Below are the code and all the weights of a small trained network. Each question names an input and a target symbol and asks about switching units off, where a switched-off unit gives its printed mean instead of its output.

import numpy as np


def w(rows, s, z=0):
    codes = np.array(rows[::2]) - 128.0
    scale = np.full(codes.shape[1], s)
    scale[-1] = z or s
    return codes * scale


def f(y):
    return y / 2 * (1 + np.tanh(0.7978845608 * (y + 0.044715 * y**3)))


def softmax(a):
    e = np.exp(a - a.max(-1, keepdims=True))
    return e / e.sum(-1, keepdims=True)


def log_softmax(a):
    a = a - a.max(-1, keepdims=True)
    return a - np.log(np.exp(a).sum(-1, keepdims=True))


def net(x, mask):
    ids = ['αβγδεηλμπσφω'.index(c) for c in x.split()]
    T = len(ids)
    res = E[ids] + P[:T]
    q, k, v = (res @ M[0].T for M in (Q, K, V))
    z = softmax(np.where(np.tri(T) > 0, q @ k.T / 4**0.5, -1e9)) @ v
    res = res + np.where(mask[0], z, O[0][:, -1]) @ O[0][:, :-1]
    y = f(res @ A[0][:, :-1].T + A[0][:, -1])
    res = res + np.where(mask[1:13], y, B[0][:, -1]) @ B[0][:, :-1]
    return log_softmax(res[-1] @ U[:, :-1].T + U[:, -1])


Q, K, V, O, A, B = {}, {}, {}, {}, {}, {}
E = w([
[180,97,91,139,63],'α',
[156,119,100,114,127],'β',
[164,124,97,133,120],'γ',
[173,146,114,124,128],'δ',
[120,75,144,78,179],'ε',
[76,83,93,202,125],'η',
[157,127,106,93,138],'λ',
[174,132,111,121,107],'μ',
[100,116,152,162,212],'π',
[116,112,112,5,159],'σ',
[59,170,162,146,93],'φ',
[102,174,67,97,156],'ω',
],0.021)
P = w([
[254,105,129,96,107],'0',
[179,77,100,132,126],'1',
[141,62,93,131,131],'2',
[119,69,100,142,134],'3',
[105,67,100,142,138],'4',
[102,72,103,153,141],'5',
[91,66,105,153,140],'6',
[74,69,111,139,139],'7',
[90,74,111,190,136],'8',
[80,67,114,162,148],'9',
],0.0086)
Q[0] = w([
[91,119,29,205,119],'H1',
[145,63,68,244,134],'H1',
[33,103,255,205,153],'H1',
[97,127,21,111,239],'H1',
],0.0077)
K[0] = w([
[109,107,81,170,151],'H1',
[115,126,77,213,98],'H1',
[2,131,117,141,105],'H1',
[135,146,6,113,176],'H1',
],0.0089)
V[0] = w([
[94,229,60,183,94],'H1',
[166,3,115,133,186],'H1',
[73,98,76,105,197],'H1',
[127,52,164,223,182],'H1',
],0.0067)
O[0] = w([
[18,190,47,140,75,142],'H1',
[193,45,161,93,53,212],'H1',
[70,153,2,157,216,255],'H1',
[189,69,106,76,69,110],'H1',
],0.0056,0.0042)
A[0] = w([
[89,81,103,98,219,62],'N1',
[181,151,142,231,248,157],'N2',
[29,135,217,177,136,202],'N3',
[68,135,89,201,128,147],'N4',
[191,170,25,51,78,119],'N5',
[81,197,98,135,136,32],'N6',
[222,121,127,130,26,226],'N7',
[185,89,254,159,160,75],'N8',
[101,101,175,184,184,95],'N9',
[197,120,70,118,121,237],'N10',
[171,165,64,186,157,254],'N11',
[182,15,202,97,150,194],'N12',
],0.0093,0.0058)
B[0] = w([
[115,151,131,164,105,224],'N1',
[128,50,169,108,50,190],'N2',
[193,126,88,141,25,182],'N3',
[181,98,58,128,176,228],'N4',
[167,97,219,57,61,199],'N5',
[196,82,180,254,193,163],'N6',
[100,154,50,100,244,178],'N7',
[209,195,253,147,60,136],'N8',
[198,107,152,131,76,150],'N9',
[76,167,246,8,112,225],'N10',
[104,98,152,70,147,254],'N11',
[69,186,131,224,143,223],'N12',
],0.007,0.0082)
U = w([
[92,102,148,159,130,2],'α',
[137,106,146,145,126,23],'β',
[138,104,138,145,136,12],'γ',
[123,133,162,178,162,45],'δ',
[103,114,150,161,134,23],'ε',
[31,120,87,161,237,229],'η',
[135,113,138,152,136,20],'λ',
[105,104,164,1,57,222],'μ',
[130,42,203,185,112,156],'π',
[67,99,160,177,122,56],'σ',
[119,170,103,147,24,214],'φ',
[169,75,123,147,119,86],'ω',
],0.0089,0.0042)

Each question gives the input, a string of symbols that net reads in full, and the target symbol t.
The units are the heads (4 rows each of Q, K, V and O) and the neurons (one row each of A and B). Each row of codes is followed by its name. A weight is (code - 128) times the scale printed after its matrix; where a second scale follows, it is the last column's (O, A, B and U).
mask holds one flag per unit, heads first, then neurons. A switched-off unit (its flag False) gives its mean, the last column of its rows in O or B, instead of its output. The means were averaged over made-up inputs and are rounded, as every weight is.
A unit's drop is (log p(t) with every unit on - log p(t) with that unit switched off) / (log p(t) with every unit on - log p(t) with every unit switched off).
The circuit of an input: a set's keep is (log p(t) with only the set's units on - log p(t) with every unit switched off) / (log p(t) with every unit on - log p(t) with every unit switched off). Starting from the 12 units with the biggest drops (on a tie, the unit counted first), units are removed one at a time, each time the one whose removal leaves the highest keep (on an exact tie, the one counted first), for as long as the keep stays at least 0.8.
circuit, biggest first: the units of the circuit, biggest drop first
top k neurons: the k neurons with the biggest drops, biggest first
drop when u is switched off: that unit's drop, to one decimal
input π σ ω, target μ: circuit, biggest first => (N5)
input π η π ω π ω ε, target η: circuit, biggest first => (N5, N12)
input η β π π π η π λ φ γ, target μ: circuit, biggest first => (N10, H1)
input δ μ ω, target μ: top 2 neurons => (N12, N5)
input ω ω π β π α, target μ: top 4 neurons => (N10, N5, N6, N4)
input ω ω η η π π φ ω γ β, target μ: top 2 neurons => (N10, N6)
input ω γ ω φ, target φ: top 3 neurons => (N3, N7, N11)
input φ β ω φ π η σ ω α, target μ: top 3 neurons => (N10, N5, N6)
input σ γ ω π γ ω σ, target η: circuit, biggest first => (H1, N12, N2)
input φ σ ω ω ω π π π, target π: top 4 neurons => (N2, N9, N7, N3)
input α σ ω π, target π: top 3 neurons => (N2, N9, N7)
input ω ω ω δ, target μ: circuit, biggest first => (N6, N10)
input π η γ, target μ: top 2 neurons => (N10, N5)
input π σ η ω λ γ φ, target φ: circuit, biggest first => (N3)
input ω π ω γ ω φ φ γ μ, target μ: drop when N10 is switched off => 0.4
input σ π π φ ω β ω ε, target η: drop when N5 is switched off => 0.4
input ω ω η π μ, target μ: drop when N12 is switched off => 0.1
input ω γ β σ μ π η ω ω σ, target η: drop when N8 is switched off => 0.1
